Here is a tiny trained network, its code and every weight. The questions are about switching its units off for an input and a class, where a switched-off unit gives its printed mean instead of its output.

import numpy as np


def w(rows, s, z=0):
    codes = np.array(rows[::2]) - 128.0
    scale = np.full(codes.shape[1], s)
    scale[-1] = z or s
    return codes * scale


def f(y):
    return y / 2 * (1 + np.tanh(0.7978845608 * (y + 0.044715 * y**3)))


def log_softmax(a):
    a = a - a.max(-1, keepdims=True)
    return a - np.log(np.exp(a).sum(-1, keepdims=True))


def net(x, mask):
    res = np.array(x, float).reshape(1, 7) / 4 @ E
    y = f(res @ A[0][:, :-1].T + A[0][:, -1])
    res = res + np.where(mask, y, B[0][:, -1]) @ B[0][:, :-1]
    return log_softmax(res[-1] @ U[:, :-1].T + U[:, -1])


A, B = {}, {}
E = w([
[50,95,130,93,87,196],'x0',
[148,199,109,242,87,190],'x1',
[78,125,171,167,243,178],'x2',
[88,226,100,91,105,126],'x3',
[14,91,179,73,108,163],'x4',
[91,152,2,224,115,127],'x5',
[166,79,118,68,124,217],'x6',
],0.0067)
A[0] = w([
[31,128,110,106,49,52,4],'neuron 0',
[200,159,204,181,105,157,92],'neuron 1',
[106,90,144,81,106,161,123],'neuron 2',
[203,109,146,126,144,70,118],'neuron 3',
[66,97,123,245,169,195,80],'neuron 4',
[145,157,7,205,63,122,133],'neuron 5',
[196,64,102,130,158,49,77],'neuron 6',
[170,98,110,114,132,85,21],'neuron 7',
[172,144,197,152,97,153,85],'neuron 8',
[150,145,59,171,89,128,126],'neuron 9',
[119,109,142,103,118,147,132],'neuron 10',
[107,80,146,78,114,176,110],'neuron 11',
[114,146,122,101,158,144,124],'neuron 12',
[81,125,124,187,163,165,86],'neuron 13',
[107,77,143,76,110,173,115],'neuron 14',
[106,134,124,116,116,109,116],'neuron 15',
[82,115,138,76,102,118,171],'neuron 16',
[96,72,148,56,107,178,48],'neuron 17',
[119,198,114,42,198,132,65],'neuron 18',
[116,100,135,72,143,159,58],'neuron 19',
[156,153,38,183,79,121,135],'neuron 20',
[149,100,123,110,118,112,82],'neuron 21',
],0.013,0.002)
B[0] = w([
[37,93,192,81,48,98,185],'neuron 0',
[168,208,153,126,87,61,174],'neuron 1',
[161,108,103,92,105,136,170],'neuron 2',
[139,87,162,152,188,73,179],'neuron 3',
[77,127,4,194,130,81,212],'neuron 4',
[152,142,167,197,74,202,249],'neuron 5',
[138,28,161,162,177,140,183],'neuron 6',
[126,78,139,142,148,121,148],'neuron 7',
[159,181,132,111,105,80,151],'neuron 8',
[147,120,143,172,100,172,194],'neuron 9',
[150,128,119,107,122,133,146],'neuron 10',
[185,118,103,92,121,137,178],'neuron 11',
[113,142,108,117,156,149,137],'neuron 12',
[90,103,62,155,140,116,172],'neuron 13',
[180,106,101,94,113,141,179],'neuron 14',
[102,124,138,114,121,130,134],'neuron 15',
[115,118,126,61,88,139,168],'neuron 16',
[188,111,86,77,110,150,191],'neuron 17',
[93,195,138,111,204,181,157],'neuron 18',
[172,137,116,109,140,156,162],'neuron 19',
[149,113,158,182,88,180,218],'neuron 20',
[130,97,124,132,138,121,137],'neuron 21',
],0.029,0.013)
U = w([
[45,233,159,60,236,197,44],'0',
[3,130,198,31,84,125,93],'1',
[40,133,12,195,136,103,102],'2',
[163,235,181,137,138,17,5],'3',
[134,157,175,243,59,220,166],'4',
[181,127,82,24,125,173,199],'5',
[133,52,191,152,234,71,185],'6',
],0.005,0.0013)

Each question gives the input, the list of numbers given to net, and the class t.
The units are the neurons (one row each of A and B). Each row of codes is followed by its name. A weight is (code - 128) times the scale printed after its matrix; where a second scale follows, it is the last column's (A, B and U).
mask holds one flag per neuron, in row order. A switched-off neuron (its flag False) gives its mean, the last column of its row in B, instead of its output. The means were averaged over made-up inputs and are rounded, as every weight is.
A unit's drop is (log p(t) with every unit on - log p(t) with that unit switched off) / (log p(t) with every unit on - log p(t) with every unit switched off).
The circuit of an input: a set's keep is (log p(t) with only the set's units on - log p(t) with every unit switched off) / (log p(t) with every unit on - log p(t) with every unit switched off). Starting from the 12 units with the biggest drops (on a tie, the unit counted first), units are removed one at a time, each time the one whose removal leaves the highest keep (on an exact tie, the one counted first), for as long as the keep stays at least 0.8.
circuit, biggest first: the units of the circuit, biggest drop first
k most important neurons: the k neurons with the biggest drops, biggest first
drop when u is switched off: that unit's drop, to one decimal
input [1,-4,1,2,7,-6,-8], class 1: circuit, biggest first => neuron 0
input [-5,5,-4,-7,3,-6,7], class 3: 2 most important neurons => neuron 1; neuron 8
input [6,4,-5,0,-6,-6,-3], class 3: circuit, biggest first => neuron 1; neuron 5; neuron 8
input [0,-6,7,4,5,0,-6], class 1: 2 most important neurons => neuron 0; neuron 16
input [-7,1,-8,5,0,-6,5], class 6: circuit, biggest first => neuron 3; neuron 5
input [2,-1,7,2,-6,6,2], class 2: 2 most important neurons => neuron 4; neuron 13
input [7,-5,-6,2,2,-5,-5], class 5: 4 most important neurons => neuron 17; neuron 14; neuron 11; neuron 2
input [0,-2,4,-2,2,-4,-8], class 1: circuit, biggest first => neuron 4; neuron 5; neuron 6
input [3,-3,3,3,6,7,2], class 5: 2 most important neurons => neuron 17; neuron 16
input [-8,-8,3,-6,6,1,2], class 6: 2 most important neurons => neuron 6; neuron 3
input [3,4,6,7,-6,-8,4], class 3: drop when neuron 1 is switched off => 0.4
input [-8,2,7,8,8,-3,6], class 0: drop when neuron 18 is switched off => 0.6
input [-6,6,-3,-1,-6,-6,-4], class 3: drop when neuron 3 is switched off => 0.3
input [-3,1,2,0,4,5,-1], class 2: circuit, biggest first => neuron 4
input [2,7,8,-4,-5,-3,-1], class 2: drop when neuron 4 is switched off => 0.4
